Below are the code and all the weights of a small trained network. Each question names an input and a target symbol and asks about switching units off, where a switched-off unit gives its printed mean instead of its output.

import numpy as np


def w(rows, s, z=0):
    codes = np.array(rows[::2]) - 128.0
    scale = np.full(codes.shape[1], s)
    scale[-1] = z or s
    return codes * scale


def norm(h):
    return h / np.sqrt((h * h).mean(-1, keepdims=True) + 1e-5)


def f(y):
    return y / 2 * (1 + np.tanh(0.7978845608 * (y + 0.044715 * y**3)))


def softmax(a):
    e = np.exp(a - a.max(-1, keepdims=True))
    return e / e.sum(-1, keepdims=True)


def log_softmax(a):
    a = a - a.max(-1, keepdims=True)
    return a - np.log(np.exp(a).sum(-1, keepdims=True))


def net(x, mask):
    ids = ['αβηλτφψ'.index(c) for c in x.split()]
    T = len(ids)
    res = E[ids] + P[:T]
    r = norm(res)
    for j in range(3):
        rows = slice(2 * j, 2 * j + 2)
        q, k, v = (r @ M[0][rows].T for M in (Q, K, V))
        z = softmax(np.where(np.tri(T) > 0, q @ k.T / 2**0.5, -1e9)) @ v
        o = O[0][rows]
        res = res + np.where(mask[j], z, o[:, -1]) @ o[:, :-1]
    y = f(norm(res) @ A[0][:, :-1].T + A[0][:, -1])
    res = res + np.where(mask[3:19], y, B[0][:, -1]) @ B[0][:, :-1]
    return log_softmax(norm(res)[-1] @ U[:, :-1].T + U[:, -1])


Q, K, V, O, A, B = {}, {}, {}, {}, {}, {}
E = w([
[117,37,108,60,15],'α',
[160,124,88,149,162],'β',
[241,108,118,116,100],'η',
[118,157,116,224,1],'λ',
[148,168,74,155,129],'τ',
[118,182,186,220,73],'φ',
[150,112,109,134,155],'ψ',
],0.011)
P = w([
[89,170,253,63,176],'0',
[163,166,107,195,157],'1',
[166,131,114,185,177],'2',
[152,123,116,190,172],'3',
[164,116,112,182,181],'4',
[160,126,116,186,170],'5',
[160,117,113,184,173],'6',
[164,115,116,191,167],'7',
[145,112,105,195,165],'8',
],0.0041)
Q[0] = w([
[184,153,85,171,148],'head 1',
[114,101,207,149,10],'head 1',
[128,112,141,116,140],'head 2',
[135,107,144,114,111],'head 2',
[69,136,167,78,137],'head 3',
[106,135,41,154,190],'head 3',
],0.014)
K[0] = w([
[148,153,173,84,114],'head 1',
[75,50,59,131,68],'head 1',
[126,118,204,138,176],'head 2',
[96,177,108,145,200],'head 2',
[174,144,85,251,145],'head 3',
[107,249,172,70,255],'head 3',
],0.0087)
V[0] = w([
[136,166,35,166,95],'head 1',
[156,235,128,231,142],'head 1',
[159,142,52,117,113],'head 2',
[142,102,179,180,117],'head 2',
[173,158,99,194,166],'head 3',
[88,197,253,124,210],'head 3',
],0.0067)
O[0] = w([
[122,150,113,5,207,172],'head 1',
[47,136,103,73,131,252],'head 1',
[89,102,211,85,102,198],'head 2',
[130,164,133,144,125,153],'head 2',
[226,254,223,93,149,164],'head 3',
[43,114,206,71,148,152],'head 3',
],0.0051,0.0042)
A[0] = w([
[63,66,192,208,103,3],'neuron 1',
[44,149,105,65,140,38],'neuron 2',
[130,151,112,156,90,144],'neuron 3',
[96,189,254,190,134,82],'neuron 4',
[139,134,94,93,137,78],'neuron 5',
[101,187,73,115,82,92],'neuron 6',
[135,104,134,228,140,185],'neuron 7',
[40,64,54,162,204,49],'neuron 8',
[170,112,95,114,151,126],'neuron 9',
[10,91,157,135,63,172],'neuron 10',
[65,157,79,128,96,140],'neuron 11',
[125,62,22,48,72,83],'neuron 12',
[215,129,198,86,120,67],'neuron 13',
[62,130,148,68,143,204],'neuron 14',
[98,145,116,116,62,108],'neuron 15',
[201,68,145,92,93,138],'neuron 16',
],0.0091,0.0034)
B[0] = w([
[111,142,50,3,156,160],'neuron 1',
[146,64,136,100,65,178],'neuron 2',
[132,98,158,94,121,181],'neuron 3',
[75,111,127,148,150,254],'neuron 4',
[128,153,77,145,121,127],'neuron 5',
[145,96,154,120,170,184],'neuron 6',
[113,103,94,95,58,213],'neuron 7',
[166,124,181,106,221,150],'neuron 8',
[120,157,133,135,107,151],'neuron 9',
[226,119,125,136,179,210],'neuron 10',
[159,92,185,105,186,187],'neuron 11',
[94,131,120,223,68,177],'neuron 12',
[145,178,121,115,204,156],'neuron 13',
[151,152,128,173,22,216],'neuron 14',
[196,73,172,106,131,157],'neuron 15',
[101,190,85,140,135,178],'neuron 16',
],0.0068,0.0044)
U = w([
[128,87,50,198,12,253],'α',
[51,36,82,60,132,228],'β',
[182,210,78,131,152,88],'η',
[207,44,206,134,112,101],'λ',
[104,52,93,192,187,92],'τ',
[23,141,190,209,122,156],'φ',
[87,146,155,34,2,9],'ψ',
],0.0085,0.0013)

Each question gives the input, a string of symbols that net reads in full, and the target symbol t.
The units are the heads (2 rows each of Q, K, V and O) and the neurons (one row each of A and B). Each row of codes is followed by its name. A weight is (code - 128) times the scale printed after its matrix; where a second scale follows, it is the last column's (O, A, B and U).
mask holds one flag per unit, heads first, then neurons. A switched-off unit (its flag False) gives its mean, the last column of its rows in O or B, instead of its output. The means were averaged over made-up inputs and are rounded, as every weight is.
A unit's drop is (log p(t) with every unit on - log p(t) with that unit switched off) / (log p(t) with every unit on - log p(t) with every unit switched off).
The circuit of an input: a set's keep is (log p(t) with only the set's units on - log p(t) with every unit switched off) / (log p(t) with every unit on - log p(t) with every unit switched off). Starting from the 12 units with the biggest drops (on a tie, the unit counted first), units are removed one at a time, each time the one whose removal leaves the highest keep (on an exact tie, the one counted first), for as long as the keep stays at least 0.8.
circuit, biggest first: the units of the circuit, biggest drop first
unit that matters most: the unit with the biggest drop
k most important neurons: the k neurons with the biggest drops, biggest first
heads that matter: for each layer, one digit per head in row order, 1 if its drop is at least 0.15 and else 0, layers parted by /
drop when u is switched off: that unit's drop, to one decimal
input ψ φ α φ λ β, target β: circuit, biggest first => [head 3; head 1; neuron 1]
input τ α β η β η τ ψ, target ψ: circuit, biggest first => [head 1; head 3; neuron 14]
input φ β λ τ ψ λ α β, target λ: heads that matter => 101
input ψ τ τ, target β: heads that matter => 101
input ψ λ η φ α ψ, target β: unit that matters most => head 1
input ψ λ φ λ τ, target β: circuit, biggest first => [head 3; head 1; neuron 1]
input τ λ α η τ φ τ ψ η, target α: circuit, biggest first => [head 3; neuron 12]
input α τ τ λ τ τ, target τ: circuit, biggest first => [head 3; neuron 8]
input β τ β η λ ψ, target φ: heads that matter => 001
input φ η φ λ α ψ τ τ β, target λ: circuit, biggest first => [head 3; neuron 8; neuron 14; neuron 2]
input η η ψ λ τ τ ψ, target α: heads that matter => 100
input λ τ α β λ ψ β η β, target η: heads that matter => 001
input η ψ τ τ λ φ τ τ τ, target α: 2 most important neurons => [neuron 7; neuron 10]
input η τ τ λ ψ η α β, target α: drop when neuron 7 is switched off => 0.3
input λ α ψ, target η: drop when head 3 is switched off => 0.2
input τ τ τ, target ψ: drop when neuron 13 is switched off => 0.0
input τ λ τ φ φ λ λ β, target ψ: drop when head 3 is switched off => 0.8
